Below is a small trained network, with its code and all its weights. Each question gives an input and a target symbol and asks what happens when units are switched off, that is, made to give their printed mean instead of their output.

import numpy as np


def w(rows, s, z=0):
    codes = np.array(rows[::2]) - 128.0
    scale = np.full(codes.shape[1], s)
    scale[-1] = z or s
    return codes * scale


def softmax(a):
    e = np.exp(a - a.max(-1, keepdims=True))
    return e / e.sum(-1, keepdims=True)


def log_softmax(a):
    a = a - a.max(-1, keepdims=True)
    return a - np.log(np.exp(a).sum(-1, keepdims=True))


def net(x, mask):
    ids = ['δεζλμξπτφω'.index(c) for c in x.split()]
    T = len(ids)
    res = E[ids] + P[:T]
    u = 0
    for l in range(3):
        r = res
        for j in range(3):
            rows = slice(2 * j, 2 * j + 2)
            q, k, v = (r @ M[l][rows].T for M in (Q, K, V))
            z = softmax(np.where(np.tri(T) > 0, q @ k.T / 2**0.5, -1e9)) @ v
            o = O[l][rows]
            res = res + np.where(mask[u + j], z, o[:, -1]) @ o[:, :-1]
        u += 3
    return log_softmax(res[-1] @ U[:, :-1].T + U[:, -1])


Q, K, V, O = {}, {}, {}, {}
E = w([
[35,153,153],'δ',
[211,113,204],'ε',
[135,221,142],'ζ',
[158,115,215],'λ',
[166,129,203],'μ',
[133,118,213],'ξ',
[117,97,8],'π',
[241,178,122],'τ',
[66,25,164],'φ',
[142,137,132],'ω',
],0.014)
P = w([
[119,157,254],'0',
[129,137,214],'1',
[128,130,190],'2',
[125,131,173],'3',
[125,130,160],'4',
[122,127,151],'5',
[121,133,141],'6',
[119,129,131],'7',
[122,128,124],'8',
[120,130,115],'9',
[114,132,110],'10',
[113,132,100],'11',
[111,131,96],'12',
[116,132,100],'13',
],0.0083)
Q[0] = w([
[114,254,241],'L0H0',
[90,42,4],'L0H0',
[59,115,53],'L0H1',
[109,67,177],'L0H1',
[155,239,146],'L0H2',
[140,210,153],'L0H2',
],0.0084)
K[0] = w([
[87,154,56],'L0H0',
[153,97,249],'L0H0',
[120,137,98],'L0H1',
[143,148,134],'L0H1',
[134,159,146],'L0H2',
[157,185,126],'L0H2',
],0.018)
V[0] = w([
[65,155,96],'L0H0',
[89,210,81],'L0H0',
[125,103,254],'L0H1',
[177,197,184],'L0H1',
[120,79,50],'L0H2',
[155,210,93],'L0H2',
],0.0088)
O[0] = w([
[87,190,98,105],'L0H0',
[63,246,146,106],'L0H0',
[201,180,254,249],'L0H1',
[148,83,193,194],'L0H1',
[62,23,66,66],'L0H2',
[110,194,80,96],'L0H2',
],0.0057,0.011)
Q[1] = w([
[149,88,186],'L1H0',
[166,99,146],'L1H0',
[197,130,131],'L1H1',
[72,92,134],'L1H1',
[163,143,194],'L1H2',
[101,165,2],'L1H2',
],0.0098)
K[1] = w([
[157,101,74],'L1H0',
[141,135,95],'L1H0',
[144,124,55],'L1H1',
[134,139,179],'L1H1',
[132,110,71],'L1H2',
[157,129,248],'L1H2',
],0.014)
V[1] = w([
[66,121,40],'L1H0',
[170,96,112],'L1H0',
[82,140,3],'L1H1',
[164,235,147],'L1H1',
[217,212,82],'L1H2',
[32,215,189],'L1H2',
],0.0054)
O[1] = w([
[192,56,38,28],'L1H0',
[93,155,77,143],'L1H0',
[193,102,32,5],'L1H1',
[138,87,255,159],'L1H1',
[193,183,5,122],'L1H2',
[38,173,110,114],'L1H2',
],0.004,0.015)
Q[2] = w([
[203,35,135],'L2H0',
[113,246,200],'L2H0',
[147,106,168],'L2H1',
[110,231,89],'L2H1',
[113,140,183],'L2H2',
[105,129,148],'L2H2',
],0.012)
K[2] = w([
[192,161,224],'L2H0',
[112,134,4],'L2H0',
[117,113,67],'L2H1',
[185,174,190],'L2H1',
[131,111,45],'L2H2',
[111,126,91],'L2H2',
],0.012)
V[2] = w([
[41,212,97],'L2H0',
[12,62,168],'L2H0',
[40,65,95],'L2H1',
[2,11,120],'L2H1',
[122,174,110],'L2H2',
[133,204,203],'L2H2',
],0.0082)
O[2] = w([
[104,200,47,105],'L2H0',
[2,23,94,131],'L2H0',
[54,215,202,73],'L2H1',
[101,222,186,110],'L2H1',
[156,142,122,112],'L2H2',
[82,186,50,253],'L2H2',
],0.0087,0.021)
U = w([
[87,75,136,106],'δ',
[253,158,136,51],'ε',
[169,14,138,83],'ζ',
[113,120,160,86],'λ',
[118,108,132,254],'μ',
[22,158,210,81],'ξ',
[3,119,86,196],'π',
[137,64,109,102],'τ',
[98,37,176,89],'φ',
[129,178,53,241],'ω',
],0.0069,0.0073)

Each question gives the input, a string of symbols that net reads in full, and the target symbol t.
The units are the heads (2 rows each of Q, K, V and O). Each row of codes is followed by its name. A weight is (code - 128) times the scale printed after its matrix; where a second scale follows, it is the last column's (O and U).
mask holds one flag per head, layer by layer. A switched-off head (its flag False) gives its mean, the last column of its rows in O, instead of its output. The means were averaged over made-up inputs and are rounded, as every weight is.
A unit's drop is (log p(t) with every unit on - log p(t) with that unit switched off) / (log p(t) with every unit on - log p(t) with every unit switched off).
The circuit of an input: a set's keep is (log p(t) with only the set's units on - log p(t) with every unit switched off) / (log p(t) with every unit on - log p(t) with every unit switched off). Starting from all 9 units, units are removed one at a time, each time the one whose removal leaves the highest keep (on an exact tie, the one counted first), for as long as the keep stays at least 0.8.
units of the circuit, in order: the units of the circuit, biggest drop first
most important unit: the unit with the biggest drop
which heads matter: for each layer, one digit per head in row order, 1 if its drop is at least 0.15 and else 0, layers parted by /
input φ λ τ ε λ φ, target ξ: which heads matter	000 / 000 / 010
input μ ζ μ, target ω: which heads matter	101 / 001 / 101
input φ ε ε ε ε ε ε ε τ ε φ λ μ, target ξ: which heads matter	011 / 000 / 010
input ε δ τ μ ε δ ε ε τ ε ξ, target ε: which heads matter	001 / 011 / 100
input φ ε ε ζ ζ ε ε ε φ ε ζ ε φ ζ, target ω: most important unit	L1H1
input φ λ ξ ε, target ξ: units of the circuit, in order	[L2H1 L1H2]
input ζ φ ε ε ε ε τ ε ε ξ, target ε: which heads matter	000 / 001 / 100
input δ λ ε φ π, target π: units of the circuit, in order	[L0H1 L2H0 L0H2]
input ε φ φ φ δ ε φ τ μ, target ε: units of the circuit, in order	[L2H0 L0H1 L1H2]
input ξ ε ε ω ε ζ τ ζ ε φ ω δ ε λ, target π: which heads matter	110 / 001 / 100
input δ ε λ, target π: units of the circuit, in order	[L2H0 L1H2]
input λ λ ε ε ε λ ξ ξ ε ε, target ζ: units of the circuit, in order	[L2H1 L2H0]
input ε ζ φ π ε ε ε, target ε: which heads matter	110 / 111 / 100
input φ ζ τ, target ε: which heads matter	000 / 001 / 100
input ε φ λ λ ε φ μ φ ε λ, target ξ: most important unit	L2H1
input ε φ τ ε μ μ, target ε: units of the circuit, in order	[L2H0 L1H2]
input ε φ ε φ ω φ ε λ, target ξ: which heads matter	001 / 000 / 010
input ξ ε λ φ ε ζ μ δ ε ε, target π: units of the circuit, in order	[L2H0 L0H0 L1H2]
input δ μ ε, target π: units of the circuit, in order	[L2H0 L1H2]
input μ λ ε ε φ λ φ ε ε ε ζ, target ω: most important unit	L2H0
input ε ε ξ ε φ ζ μ, target ω: which heads matter	110 / 001 / 101
input φ ζ ε ε ζ τ ζ φ ζ ε δ ε ξ, target π: units of the circuit, in order	[L2H0 L0H0 L0H1]
input ζ ζ ε, target ω: units of the circuit, in order	[L2H0 L1H2 L0H0]
input π λ ε ξ ζ ε, target ε: units of the circuit, in order	[L1H1 L1H0 L0H1 L2H0]
input ξ ε ε ω μ ζ δ, target π: which heads matter	000 / 000 / 100
input ε τ ε ε ε ζ φ ε ε φ ξ, target ξ: which heads matter	000 / 000 / 010
